Below are the code and all the weights of a small trained network. Each question names an input and a class and asks about switching units off, where a switched-off unit gives its printed mean instead of its output.

import numpy as np


def w(rows, s, z=0):
    codes = np.array(rows[::2]) - 128.0
    scale = np.full(codes.shape[1], s)
    scale[-1] = z or s
    return codes * scale


def f(y):
    return y / 2 * (1 + np.tanh(0.7978845608 * (y + 0.044715 * y**3)))


def log_softmax(a):
    a = a - a.max(-1, keepdims=True)
    return a - np.log(np.exp(a).sum(-1, keepdims=True))


def net(x, mask):
    res = np.array(x, float).reshape(1, 7) / 4 @ E
    y = f(res @ A[0][:, :-1].T + A[0][:, -1])
    res = res + np.where(mask, y, B[0][:, -1]) @ B[0][:, :-1]
    return log_softmax(res[-1] @ U[:, :-1].T + U[:, -1])


A, B = {}, {}
E = w([
[83,116,224,26,179,102,56],'x0',
[110,204,135,139,107,90,112],'x1',
[190,149,117,152,149,106,192],'x2',
[62,162,153,149,98,130,135],'x3',
[40,208,65,111,128,183,113],'x4',
[93,107,187,49,126,142,118],'x5',
[123,143,136,130,205,125,3],'x6',
],0.012)
A[0] = w([
[122,77,206,66,130,255,75,216],'neuron 0',
[135,107,174,13,36,198,129,152],'neuron 1',
[169,163,207,126,147,19,213,149],'neuron 2',
[85,131,71,138,154,5,156,70],'neuron 3',
[100,197,251,4,244,114,68,204],'neuron 4',
[73,244,174,130,145,90,185,190],'neuron 5',
[75,32,154,83,76,151,178,49],'neuron 6',
[107,84,157,46,86,111,68,103],'neuron 7',
[28,191,74,81,187,195,218,253],'neuron 8',
[155,151,135,173,194,129,177,180],'neuron 9',
],0.0093,0.0072)
B[0] = w([
[137,94,53,116,91,1,150,199],'neuron 0',
[113,15,194,59,198,40,105,180],'neuron 1',
[92,98,54,187,30,65,212,176],'neuron 2',
[193,47,109,163,57,165,148,132],'neuron 3',
[128,32,50,90,140,2,45,251],'neuron 4',
[103,105,12,134,165,85,97,174],'neuron 5',
[101,76,148,72,79,76,34,159],'neuron 6',
[145,43,91,107,63,112,59,174],'neuron 7',
[108,60,4,187,109,73,80,198],'neuron 8',
[121,37,164,138,169,83,132,154],'neuron 9',
],0.0093,0.024)
U = w([
[234,99,125,180,207,176,158,50],'0',
[133,118,102,170,124,89,213,177],'1',
[172,105,254,78,87,169,194,2],'2',
[71,197,86,157,149,149,65,54],'3',
[153,134,185,166,156,105,160,41],'4',
[124,82,156,56,140,108,62,228],'5',
],0.011,0.0082)

Each question gives the input, the list of numbers given to net, and the class t.
The units are the neurons (one row each of A and B). Each row of codes is followed by its name. A weight is (code - 128) times the scale printed after its matrix; where a second scale follows, it is the last column's (A, B and U).
mask holds one flag per neuron, in row order. A switched-off neuron (its flag False) gives its mean, the last column of its row in B, instead of its output. The means were averaged over made-up inputs and are rounded, as every weight is.
A unit's drop is (log p(t) with every unit on - log p(t) with that unit switched off) / (log p(t) with every unit on - log p(t) with every unit switched off).
The circuit of an input: a set's keep is (log p(t) with only the set's units on - log p(t) with every unit switched off) / (log p(t) with every unit on - log p(t) with every unit switched off). Starting from all 10 units, units are removed one at a time, each time the one whose removal leaves the highest keep (on an exact tie, the one counted first), for as long as the keep stays at least 0.8.
units of the circuit, in order: the units of the circuit, biggest drop first
unit that matters most: the unit with the biggest drop
top k neurons: the k neurons with the biggest drops, biggest first
drop when u is switched off: that unit's drop, to one decimal
input [7,0,8,5,0,-2,-1], class 1: unit that matters most -> neuron 2
input [-8,-8,-3,-7,-8,4,0], class 0: units of the circuit, in order -> neuron 4; neuron 2
input [1,5,4,-3,-3,-1,3], class 1: units of the circuit, in order -> neuron 2; neuron 1
input [-3,1,-6,1,-4,-1,4], class 3: top 2 neurons -> neuron 4; neuron 1
input [-7,-2,-4,-3,8,-5,2], class 3: top 2 neurons -> neuron 0; neuron 2
input [0,5,6,-6,7,1,0], class 3: top 3 neurons -> neuron 0; neuron 2; neuron 1
input [-1,-5,2,-5,1,-1,0], class 0: top 2 neurons -> neuron 4; neuron 2
input [-1,-1,-7,5,3,-7,-5], class 3: top 2 neurons -> neuron 0; neuron 2
input [-7,4,5,-4,5,7,8], class 3: drop when neuron 4 is switched off -> 0.1
input [-6,-7,0,-8,6,2,6], class 1: drop when neuron 4 is switched off -> 0.4
input [-8,-5,-8,8,-7,2,-8], class 5: drop when neuron 6 is switched off -> 1.1
